Read these off the table that follows.
1) Read off the entry in the bottom-right corner.
2) Read off the 5th entry, reading row by row.
3) Read off the second largest entry.
4) Read off the third-last entry, reading row by row.
5) Read off the entry just left of 31.
6) Read off the top entry of the column that holds the smallest entry.
array([[35, 21, 27, 34, 74],
       [65, 37, 31, 77, 90]])
1) 90
2) 74
3) 77
4) 31
5) 37
6) 21

m = [[0.0, -30.9, 24.6, 23.3, -25.7, 7.4, 30.6, 13.3, 32.5, -10.3], [17.2, -14.7, -32.8, 18.5, 27.3, 16.6, -15.7, -19.6, -27.7, -12.1], [-26.5, 15.3, -17.2, 9.2, -15.2, -34.5, -18.9, -17.8, -35.7, 25.4], [-17.5, -21.3, 17.5, -11.8, -18.9, -19.2, -11.7, -17.2, 11.8, 13.2], [7.0, -13.7, 14.5, -16.6, -17.7, -6.5, -6.0, -25.8, 15.9, 27.4], [29.1, -17.9, -3.3, -2.2, 20.4, 14.1, -7.2, -21.8, -5.7, 9.0], [21.2, -7.1, -23.1, 17.9, 18.5, 16.0, -16.1, -20.0, -27.2, -18.2], [19.9, -11.3, -27.6, 15.1, 23.3, 13.4, -16.0, -17.2, -25.2, -12.8], [12.1, -12.6, 1.4, -4.7, -4.1, 1.3, -3.4, -19.2, 0.0, 12.9], [20.0, -15.6, -20.7, 10.7, 13.4, 9.0, -18.0, -12.1, -25.4, -14.0], [15.8, -15.5, -5.4, -9.1, 0.3, 13.9, -0.3, -11.8, 5.9, 16.8], [19.9, -14.0, -20.9, 15.9, 18.0, 8.7, -15.5, -12.6, -24.8, -16.7], [0.1, 2.2, -7.4, 60.1, -19.3, -22.6, 6.7, -11.1, -29.3, 2.8], [-22.1, 3.7, -8.0, 5.9, -20.9, -32.4, -20.4, -19.5, -28.7, 22.5], [8.9, -23.3, -3.5, -8.3, -12.3, 6.5, -6.4, -21.2, 10.8, 12.5], [19.1, -13.5, -25.5, 10.4, 15.8, 11.8, -22.2, -13.9, -22.3, -14.9]]
Read off the entry just left of the largest entry.
Answer: -7.4
Read off the entry just left of -22.2.
Answer: 11.8
The entry just left of -24.8 -> -12.6
Read off the entry just right of -15.6.
Answer: -20.7
Read off the entry just left of -16.1.
Answer: 16.0
Read off the maximum.
Answer: 60.1
Read off the entry just left of the smallest entry.
Answer: -17.8
Read off the entry just left of -15.2.
Answer: 9.2
The entry just right of 24.6 is 23.3
Read off the entry just left of 30.6.
Answer: 7.4

X =
[[-1.8 -0.2 -0.8 -0.3  0.5 -1.0  2.0 -0.9  1.2 -0.4 -1.0  0.4]
 [-0.5 -1.2 -0.1 -0.8 -0.6 -0.7  0.0 -0.4 -0.1  0.2 -0.3 -0.2]
 [-1.7 -0.4 -0.6 -0.9 -0.4 -1.5  1.1 -0.2  0.9 -0.6 -1.4 -0.2]
 [ 0.5 -1.5  0.3 -0.9 -1.2 -0.3 -1.4  0.0 -1.0  0.4  0.2 -0.6]
 [-1.0  0.7 -0.8  0.4  0.7 -0.3  1.1 -0.7  0.6 -0.7 -0.6  0.2]
 [ 1.5 -0.9  0.4  0.4 -0.1  1.3 -2.1 -0.4 -1.8  0.5  1.5 -0.2]
 [ 0.2 -1.8  0.2 -0.8 -0.8 -0.2 -0.9 -0.4 -0.8  0.5  0.3 -0.3]
 [-0.2  0.5 -0.3 -0.1 -0.4 -0.4 -0.7  0.2 -0.4 -0.8 -0.6 -0.6]
 [ 0.8 -1.9  0.5 -0.9 -1.1  0.0 -1.6 -0.2 -1.3  0.7  0.5 -0.4]
 [-1.6  0.4 -0.8 -0.8 -0.5 -1.7  0.9  0.1  0.9 -1.0 -1.6 -0.5]
 [-0.3 -0.3 -0.3  0.2  0.5  0.2  0.4 -0.8 -0.1  0.0  0.1  0.2]]
Counting starts at 1.
The entry at row 1, column 2: -0.2
The entry just left of the smallest entry? 1.3
The entry in the bottom-left corner: -0.3
The entry in the top-right corner? 0.4
The entry directly below the largest entry is 0.0
The entry in the top-left corner? -1.8
The bottom entry of the column that holds the largest entry? 0.4
The top entry of the column that holds the smallest entry? 2.0
The entry in the bottom-right corner? 0.2
The entry at row 3, column 1? -1.7
The entry at row 1, column 3 -> -0.8
The entry in row 2 and column 1 is -0.5
The entry directly below the smallest entry? -0.9
The entry just right of the largest entry? -0.9
The entry at row 2, column 3? -0.1
The entry at row 3, column 2? -0.4
The entry just right of the smallest entry is -0.4
The minimum? -2.1
The entry just left of the largest entry: -1.0
The entry directly above the smallest entry -> 1.1
